Below are the code and all the weights of a small trained network. Each question names an input and a class and asks about switching units off, where a switched-off unit gives its printed mean instead of its output.

import numpy as np


def w(rows, s, z=0):
    codes = np.array(rows[::2]) - 128.0
    scale = np.full(codes.shape[1], s)
    scale[-1] = z or s
    return codes * scale


def f(y):
    return y / 2 * (1 + np.tanh(0.7978845608 * (y + 0.044715 * y**3)))


def log_softmax(a):
    a = a - a.max(-1, keepdims=True)
    return a - np.log(np.exp(a).sum(-1, keepdims=True))


def net(x, mask):
    res = np.array(x, float).reshape(1, 5) / 4 @ E
    y = f(res @ A[0][:, :-1].T + A[0][:, -1])
    res = res + np.where(mask, y, B[0][:, -1]) @ B[0][:, :-1]
    return log_softmax(res[-1] @ U[:, :-1].T + U[:, -1])


A, B = {}, {}
E = w([
[161,211,95,75,225],'x0',
[22,3,89,126,199],'x1',
[241,5,169,217,204],'x2',
[125,128,125,131,124],'x3',
[206,47,30,60,97],'x4',
],0.0076)
A[0] = w([
[89,111,68,151,168,118],'neuron 1',
[85,120,100,119,210,150],'neuron 2',
[203,214,116,116,160,131],'neuron 3',
[86,110,76,166,165,100],'neuron 4',
[120,151,147,113,170,149],'neuron 5',
[197,128,129,152,228,147],'neuron 6',
[33,192,126,102,84,206],'neuron 7',
[108,46,144,209,3,121],'neuron 8',
[73,97,99,141,131,137],'neuron 9',
[125,158,153,181,204,156],'neuron 10',
[114,189,184,179,157,189],'neuron 11',
[119,136,108,172,103,102],'neuron 12',
[92,166,118,98,130,123],'neuron 13',
[101,102,153,171,71,64],'neuron 14',
[163,176,141,141,122,187],'neuron 15',
[88,166,76,68,105,235],'neuron 16',
[163,91,84,78,109,45],'neuron 17',
[151,159,175,153,86,139],'neuron 18',
[63,119,153,156,175,165],'neuron 19',
[147,127,163,240,192,136],'neuron 20',
[173,79,135,141,129,171],'neuron 21',
[237,95,53,93,103,76],'neuron 22',
[176,96,59,59,153,100],'neuron 23',
[120,125,138,71,211,2],'neuron 24',
[140,182,71,148,209,17],'neuron 25',
],0.012,0.0038)
B[0] = w([
[178,124,126,188,102,166],'neuron 1',
[199,54,147,133,61,184],'neuron 2',
[165,72,163,98,86,195],'neuron 3',
[207,104,146,89,85,161],'neuron 4',
[42,70,151,76,97,151],'neuron 5',
[165,152,45,121,165,204],'neuron 6',
[170,142,21,103,157,245],'neuron 7',
[177,121,91,22,204,217],'neuron 8',
[253,99,137,123,103,167],'neuron 9',
[70,121,45,112,132,180],'neuron 10',
[82,46,91,105,47,196],'neuron 11',
[147,87,171,98,129,131],'neuron 12',
[114,165,68,176,141,170],'neuron 13',
[85,115,125,33,210,155],'neuron 14',
[158,60,100,119,91,172],'neuron 15',
[174,122,66,165,137,217],'neuron 16',
[3,86,146,133,92,161],'neuron 17',
[165,74,122,118,82,173],'neuron 18',
[121,35,108,145,79,184],'neuron 19',
[111,121,29,142,163,203],'neuron 20',
[119,192,22,147,128,183],'neuron 21',
[82,55,88,105,123,208],'neuron 22',
[56,121,108,150,113,185],'neuron 23',
[185,140,237,84,164,152],'neuron 24',
[121,153,248,5,203,158],'neuron 25',
],0.0068,0.012)
U = w([
[147,144,112,113,138,254],'0',
[224,104,152,114,84,84],'1',
[138,201,58,131,198,62],'2',
[17,117,127,89,113,143],'3',
[146,165,159,23,198,189],'4',
[133,208,114,199,167,125],'5',
[52,190,213,135,156,74],'6',
[83,140,252,138,124,64],'7',
],0.012,0.0078)

Each question gives the input, the list of numbers given to net, and the class t.
The units are the neurons (one row each of A and B). Each row of codes is followed by its name. A weight is (code - 128) times the scale printed after its matrix; where a second scale follows, it is the last column's (A, B and U).
mask holds one flag per neuron, in row order. A switched-off neuron (its flag False) gives its mean, the last column of its row in B, instead of its output. The means were averaged over made-up inputs and are rounded, as every weight is.
A unit's drop is (log p(t) with every unit on - log p(t) with that unit switched off) / (log p(t) with every unit on - log p(t) with every unit switched off).
The circuit of an input: a set's keep is (log p(t) with only the set's units on - log p(t) with every unit switched off) / (log p(t) with every unit on - log p(t) with every unit switched off). Starting from the 12 units with the biggest drops (on a tie, the unit counted first), units are removed one at a time, each time the one whose removal leaves the highest keep (on an exact tie, the one counted first), for as long as the keep stays at least 0.8.
circuit, biggest first: the units of the circuit, biggest drop first
unit that matters most: the unit with the biggest drop
k most important neurons: the k neurons with the biggest drops, biggest first
drop of u: that unit's drop, to one decimal
input [7,-5,1,3,4], class 4: circuit, biggest first => [neuron 25]
input [2,-8,-8,6,-7], class 1: circuit, biggest first => [neuron 3; neuron 18]
input [3,4,8,5,4], class 2: circuit, biggest first => [neuron 6; neuron 21]
input [0,-8,-6,6,-1], class 1: circuit, biggest first => [neuron 3; neuron 18]
input [-6,2,6,-4,-7], class 3: 2 most important neurons => [neuron 11; neuron 7]
input [4,-2,-3,1,-5], class 3: 2 most important neurons => [neuron 11; neuron 5]
input [5,-2,6,3,4], class 2: 3 most important neurons => [neuron 6; neuron 21; neuron 11]
input [-5,0,6,6,7], class 3: circuit, biggest first => [neuron 17; neuron 22]
input [-3,-7,8,-1,5], class 2: circuit, biggest first => [neuron 21; neuron 6]
input [0,8,0,2,8], class 1: 3 most important neurons => [neuron 9; neuron 4; neuron 2]
input [-2,7,0,-1,-7], class 1: circuit, biggest first => [neuron 9; neuron 2]
input [8,-1,-1,7,-5], class 4: 2 most important neurons => [neuron 25; neuron 24]
input [-1,5,-1,5,7], class 3: 2 most important neurons => [neuron 17; neuron 23]
input [1,-5,-3,-4,-4], class 1: circuit, biggest first => [neuron 3; neuron 18]
input [-6,7,0,0,1], class 1: circuit, biggest first => [neuron 9]
input [-5,-3,-8,-7,5], class 2: 2 most important neurons => [neuron 7; neuron 16]
input [5,-7,-3,2,-2], class 1: 2 most important neurons => [neuron 3; neuron 15]
input [6,5,-4,-7,-6], class 0: 2 most important neurons => [neuron 7; neuron 2]
input [-7,6,-1,-4,-6], class 4: 2 most important neurons => [neuron 8; neuron 14]
input [-3,-2,1,0,-6], class 3: unit that matters most => neuron 11
input [-7,1,4,-3,-4], class 4: 2 most important neurons => [neuron 8; neuron 14]
input [3,-2,4,-3,4], class 2: 3 most important neurons => [neuron 6; neuron 11; neuron 21]
input [-2,8,6,3,-2], class 1: 3 most important neurons => [neuron 2; neuron 4; neuron 9]
input [2,5,0,-3,5], class 1: 2 most important neurons => [neuron 2; neuron 9]
input [0,0,-2,0,-7], class 3: drop of neuron 11 => 0.3
input [4,8,-7,7,-6], class 1: drop of neuron 19 => 0.1
input [-5,-2,1,-2,3], class 4: drop of neuron 8 => 0.3
input [8,-7,5,-1,8], class 3: drop of neuron 7 => 0.1
